Below are the code and all the weights of a small trained network. Each question names an input and a class and asks about switching units off, where a switched-off unit gives its printed mean instead of its output.

import numpy as np


def w(rows, s, z=0):
    codes = np.array(rows[::2]) - 128.0
    scale = np.full(codes.shape[1], s)
    scale[-1] = z or s
    return codes * scale


def f(y):
    return np.maximum(y, 0)


def log_softmax(a):
    a = a - a.max(-1, keepdims=True)
    return a - np.log(np.exp(a).sum(-1, keepdims=True))


def net(x, mask):
    res = np.array(x, float).reshape(1, 8) / 4 @ E
    y = f(res @ A[0][:, :-1].T + A[0][:, -1])
    res = res + np.where(mask, y, B[0][:, -1]) @ B[0][:, :-1]
    return log_softmax(res[-1] @ U[:, :-1].T + U[:, -1])


A, B = {}, {}
E = w([
[83,55,162,132,122,44,158,171,85,125],'x0',
[174,150,150,129,71,138,202,75,43,149],'x1',
[131,123,173,102,145,146,118,127,100,137],'x2',
[119,128,143,134,138,143,130,126,105,128],'x3',
[104,111,142,128,124,144,119,105,113,130],'x4',
[100,126,116,116,151,142,150,124,126,141],'x5',
[106,123,114,32,68,185,166,166,128,3],'x6',
[125,144,124,131,144,130,139,136,125,125],'x7',
],0.013)
A[0] = w([
[155,81,164,152,100,122,201,84,134,150,170],'n1',
[159,159,132,110,169,74,119,223,123,141,129],'n2',
[177,125,115,163,85,99,205,74,39,151,127],'n3',
[138,183,102,134,167,234,2,96,180,120,145],'n4',
[157,191,127,113,91,211,132,81,161,73,89],'n5',
[196,125,158,133,163,127,148,135,137,156,150],'n6',
[107,131,128,149,123,138,148,120,134,119,109],'n7',
[160,185,109,77,38,223,194,108,99,69,103],'n8',
[168,175,64,140,154,229,60,89,155,151,101],'n9',
[97,95,109,81,94,157,123,197,113,29,10],'n10',
[81,134,132,101,142,135,119,216,111,101,53],'n11',
[62,109,158,94,79,164,148,188,140,22,157],'n12',
[162,160,142,173,131,127,118,69,144,239,40],'n13',
[78,96,153,174,171,24,80,154,128,180,137],'n14',
[151,160,151,133,138,145,155,126,134,96,111],'n15',
],0.0089,0.011)
B[0] = w([
[141,167,110,157,111,130,144,168,142,101,175],'n1',
[94,112,114,140,137,118,118,85,166,149,155],'n2',
[127,189,186,57,99,93,174,160,140,128,191],'n3',
[165,200,160,125,112,115,189,193,124,183,207],'n4',
[113,89,78,160,160,175,116,138,99,86,187],'n5',
[89,118,143,137,131,91,117,83,107,133,153],'n6',
[109,183,107,165,178,127,132,150,101,118,130],'n7',
[151,60,114,198,180,183,60,38,102,69,238],'n8',
[131,164,183,126,101,62,173,126,124,152,181],'n9',
[122,151,144,106,62,25,162,181,113,253,197],'n10',
[90,130,123,136,115,125,156,101,123,167,158],'n11',
[166,165,170,74,154,112,171,169,159,97,255],'n12',
[179,198,121,60,154,165,180,175,216,99,167],'n13',
[57,99,70,157,148,166,83,107,66,141,200],'n14',
[98,130,109,99,135,143,99,129,115,127,144],'n15',
],0.011,0.018)
U = w([
[99,135,124,114,55,48,165,84,118,201,251],'0',
[172,153,126,71,102,147,186,116,184,54,58],'1',
[87,6,47,187,135,210,21,2,122,52,78],'2',
],0.0078,0.0028)

Each question gives the input, the list of numbers given to net, and the class t.
The units are the neurons (one row each of A and B). Each row of codes is followed by its name. A weight is (code - 128) times the scale printed after its matrix; where a second scale follows, it is the last column's (A, B and U).
mask holds one flag per neuron, in row order. A switched-off neuron (its flag False) gives its mean, the last column of its row in B, instead of its output. The means were averaged over made-up inputs and are rounded, as every weight is.
A unit's drop is (log p(t) with every unit on - log p(t) with that unit switched off) / (log p(t) with every unit on - log p(t) with every unit switched off).
most important unit: the unit with the biggest drop
top k neurons: the k neurons with the biggest drops, biggest first
drop when u is switched off: that unit's drop, to one decimal
input [8,-4,8,-7,-3,6,6,3], class 0: most important unit	n10
input [-4,-1,3,-6,5,-8,0,-6], class 0: top 4 neurons	[n12 n13 n8 n9]
input [-1,4,2,7,7,2,-6,5], class 1: top 2 neurons	[n13 n10]
input [-8,-6,2,0,5,1,-2,1], class 0: top 2 neurons	[n9 n12]
input [3,7,-5,3,5,7,1,3], class 1: top 2 neurons	[n3 n10]
input [-2,6,7,-6,3,3,-2,-5], class 1: top 2 neurons	[n10 n13]
input [0,2,-3,0,6,1,3,-7], class 2: top 3 neurons	[n4 n8 n13]
input [0,7,4,1,3,-7,4,1], class 2: top 2 neurons	[n8 n4]
input [3,0,0,-3,3,3,-7,-5], class 2: top 3 neurons	[n14 n10 n4]
input [-8,-2,7,5,1,8,-1,3], class 0: top 2 neurons	[n9 n12]
input [-6,-4,-5,-4,-7,-4,-3,-8], class 0: top 4 neurons	[n12 n9 n8 n4]
input [4,-7,8,-6,7,-3,3,-7], class 0: drop when n10 is switched off	0.2
input [2,-6,-3,-6,1,-7,-7,2], class 2: drop when n14 is switched off	0.6
input [-8,-8,8,8,-1,-8,-6,1], class 0: most important unit	n9
input [-2,5,-2,7,-7,5,2,0], class 2: drop when n8 is switched off	0.3
